Here is a tiny trained network, its code and every weight. The questions are about switching its units off for an input and a target symbol, where a switched-off unit gives its printed mean instead of its output.

import numpy as np


def w(rows, s, z=0):
    codes = np.array(rows[::2]) - 128.0
    scale = np.full(codes.shape[1], s)
    scale[-1] = z or s
    return codes * scale


def norm(h):
    return h / np.sqrt((h * h).mean(-1, keepdims=True) + 1e-5)


def f(y):
    return y / 2 * (1 + np.tanh(0.7978845608 * (y + 0.044715 * y**3)))


def softmax(a):
    e = np.exp(a - a.max(-1, keepdims=True))
    return e / e.sum(-1, keepdims=True)


def log_softmax(a):
    a = a - a.max(-1, keepdims=True)
    return a - np.log(np.exp(a).sum(-1, keepdims=True))


def net(x, mask):
    ids = ['αγεηθλμπστφψ'.index(c) for c in x.split()]
    T = len(ids)
    res = E[ids] + P[:T]
    u = 0
    for l in range(2):
        r = norm(res)
        for j in range(3):
            rows = slice(3 * j, 3 * j + 3)
            q, k, v = (r @ M[l][rows].T for M in (Q, K, V))
            z = softmax(np.where(np.tri(T) > 0, q @ k.T / 3**0.5, -1e9)) @ v
            o = O[l][rows]
            res = res + np.where(mask[u + j], z, o[:, -1]) @ o[:, :-1]
        u += 3
        y = f(norm(res) @ A[l][:, :-1].T + A[l][:, -1])
        res = res + np.where(mask[u : u + 8], y, B[l][:, -1]) @ B[l][:, :-1]
        u += 8
    return log_softmax(norm(res)[-1] @ U[:, :-1].T + U[:, -1])


Q, K, V, O, A, B = {}, {}, {}, {}, {}, {}
E = w([
[136,131,119],'α',
[140,131,120],'γ',
[31,242,116],'ε',
[137,138,115],'η',
[137,143,109],'θ',
[118,129,136],'λ',
[105,121,148],'μ',
[150,147,15],'π',
[149,157,2],'σ',
[111,67,174],'τ',
[250,244,129],'φ',
[67,40,64],'ψ',
],0.024)
P = w([
[31,188,136],'0',
[254,79,157],'1',
[250,63,175],'2',
[41,157,141],'3',
[186,83,180],'4',
[197,93,183],'5',
[197,69,189],'6',
[112,161,137],'7',
],0.007)
Q[0] = w([
[45,157,71],'L0H1',
[130,201,149],'L0H1',
[132,150,187],'L0H1',
[96,131,135],'L0H2',
[118,125,163],'L0H2',
[122,141,155],'L0H2',
[105,254,140],'L0H3',
[162,171,93],'L0H3',
[183,75,104],'L0H3',
],0.016)
K[0] = w([
[147,167,64],'L0H1',
[126,110,72],'L0H1',
[127,67,66],'L0H1',
[162,173,167],'L0H2',
[150,129,53],'L0H2',
[92,160,90],'L0H2',
[101,2,150],'L0H3',
[172,177,155],'L0H3',
[21,194,97],'L0H3',
],0.0084)
V[0] = w([
[179,57,115],'L0H1',
[167,123,189],'L0H1',
[124,59,200],'L0H1',
[187,168,113],'L0H2',
[156,208,247],'L0H2',
[155,223,100],'L0H2',
[182,156,128],'L0H3',
[118,78,46],'L0H3',
[156,52,153],'L0H3',
],0.012)
O[0] = w([
[129,120,104,137],'L0H1',
[115,159,132,152],'L0H1',
[175,113,129,132],'L0H1',
[115,169,113,163],'L0H2',
[126,161,249,146],'L0H2',
[134,167,143,180],'L0H2',
[149,150,135,116],'L0H3',
[130,117,79,104],'L0H3',
[151,103,124,1],'L0H3',
],0.017,0.0044)
A[0] = w([
[249,101,111,106],'L0N1',
[155,80,219,55],'L0N2',
[102,79,183,253],'L0N3',
[50,46,108,220],'L0N4',
[115,1,176,102],'L0N5',
[112,255,173,47],'L0N6',
[182,130,195,112],'L0N7',
[21,179,111,77],'L0N8',
],0.0093,0.007)
B[0] = w([
[164,87,119,164],'L0N1',
[87,218,98,144],'L0N2',
[223,39,176,253],'L0N3',
[254,83,73,197],'L0N4',
[253,183,66,155],'L0N5',
[164,131,202,220],'L0N6',
[157,125,136,177],'L0N7',
[146,125,113,154],'L0N8',
],0.0071,0.0054)
Q[1] = w([
[141,115,54],'L1H1',
[78,82,105],'L1H1',
[82,154,80],'L1H1',
[160,187,190],'L1H2',
[133,81,168],'L1H2',
[8,74,178],'L1H2',
[174,154,62],'L1H3',
[176,91,110],'L1H3',
[49,46,158],'L1H3',
],0.012)
K[1] = w([
[11,15,154],'L1H1',
[79,133,62],'L1H1',
[75,87,130],'L1H1',
[130,94,5],'L1H2',
[2,181,170],'L1H2',
[101,31,240],'L1H2',
[109,173,212],'L1H3',
[91,109,81],'L1H3',
[84,13,109],'L1H3',
],0.0072)
V[1] = w([
[189,173,64],'L1H1',
[157,162,60],'L1H1',
[173,144,46],'L1H1',
[105,128,124],'L1H2',
[113,145,102],'L1H2',
[155,254,91],'L1H2',
[143,93,178],'L1H3',
[203,79,103],'L1H3',
[153,131,98],'L1H3',
],0.0087)
O[1] = w([
[163,181,254,144],'L1H1',
[184,143,180,86],'L1H1',
[138,137,204,72],'L1H1',
[89,106,170,102],'L1H2',
[92,81,130,106],'L1H2',
[231,139,42,251],'L1H2',
[150,152,62,195],'L1H3',
[115,226,101,102],'L1H3',
[78,129,142,102],'L1H3',
],0.0071,0.0028)
A[1] = w([
[101,213,67,130],'L1N1',
[3,153,140,40],'L1N2',
[160,183,175,135],'L1N3',
[76,77,172,103],'L1N4',
[176,122,191,42],'L1N5',
[163,228,169,97],'L1N6',
[146,87,58,221],'L1N7',
[166,111,171,1],'L1N8',
],0.011,0.004)
B[1] = w([
[150,235,91,156],'L1N1',
[44,47,108,142],'L1N2',
[31,49,176,236],'L1N3',
[150,92,121,117],'L1N4',
[139,98,200,189],'L1N5',
[1,112,63,253],'L1N6',
[211,199,26,207],'L1N7',
[130,112,166,139],'L1N8',
],0.0071,0.0055)
U = w([
[77,16,68,104],'α',
[115,81,116,85],'γ',
[163,173,144,2],'ε',
[97,111,87,126],'η',
[68,193,112,174],'θ',
[139,86,163,143],'λ',
[165,48,163,170],'μ',
[160,149,89,193],'π',
[153,166,84,162],'σ',
[202,76,129,137],'τ',
[174,227,193,132],'φ',
[159,9,17,152],'ψ',
],0.014,0.0046)

Each question gives the input, a string of symbols that net reads in full, and the target symbol t.
The units are the heads (3 rows each of Q, K, V and O) and the neurons (one row each of A and B). Each row of codes is followed by its name. A weight is (code - 128) times the scale printed after its matrix; where a second scale follows, it is the last column's (O, A, B and U).
mask holds one flag per unit, layer by layer, with each layer's heads first. A switched-off unit (its flag False) gives its mean, the last column of its rows in O or B, instead of its output. The means were averaged over made-up inputs and are rounded, as every weight is.
A unit's drop is (log p(t) with every unit on - log p(t) with that unit switched off) / (log p(t) with every unit on - log p(t) with every unit switched off).
The circuit of an input: a set's keep is (log p(t) with only the set's units on - log p(t) with every unit switched off) / (log p(t) with every unit on - log p(t) with every unit switched off). Starting from the 12 units with the biggest drops (on a tie, the unit counted first), units are removed one at a time, each time the one whose removal leaves the highest keep (on an exact tie, the one counted first), for as long as the keep stays at least 0.8.
units of the circuit, in order: the units of the circuit, biggest drop first
unit that matters most: the unit with the biggest drop
k most important neurons: the k neurons with the biggest drops, biggest first
k most important neurons of layer l: the k neurons of layer l with the biggest drops, biggest first
which heads matter: for each layer, one digit per head in row order, 1 if its drop is at least 0.15 and else 0, layers parted by /
drop when u is switched off: that unit's drop, to one decimal
input η σ ψ τ μ, target ψ: units of the circuit, in order => L0H2
input σ μ φ θ α γ θ, target θ: 3 most important neurons => L1N6, L0N3, L0N4
input θ θ μ α η, target μ: 4 most important neurons of layer 0 => L0N6, L0N5, L0N4, L0N2
input σ φ α, target φ: which heads matter => 000 / 110
input τ α θ μ ψ θ α θ, target θ: which heads matter => 000 / 111
input ψ ψ ψ θ, target ψ: which heads matter => 010 / 000
input η θ π π τ φ ε α, target μ: which heads matter => 011 / 000
input ψ η λ, target ψ: which heads matter => 011 / 000
input π μ α θ α, target θ: 2 most important neurons => L0N4, L1N6
input π η θ φ θ, target φ: which heads matter => 011 / 100
input π α η φ λ, target φ: which heads matter => 111 / 100
input η θ μ γ, target μ: which heads matter => 011 / 000
input θ η γ, target θ: 2 most important neurons => L0N4, L1N6
input σ ψ θ λ, target ψ: units of the circuit, in order => L0H3
input α λ σ θ τ, target ψ: which heads matter => 010 / 000
input θ α ψ π α α ψ α, target ψ: drop when L0H2 is switched off => 0.3
input γ η α θ θ α θ α, target θ: drop when L0H2 is switched off => 0.4
input γ ψ ψ η ψ γ θ, target ψ: drop when L0H2 is switched off => 2.8
input θ ψ α α, target ψ: drop when L0H3 is switched off => 0.3
input φ μ θ, target φ: unit that matters most => L0H3
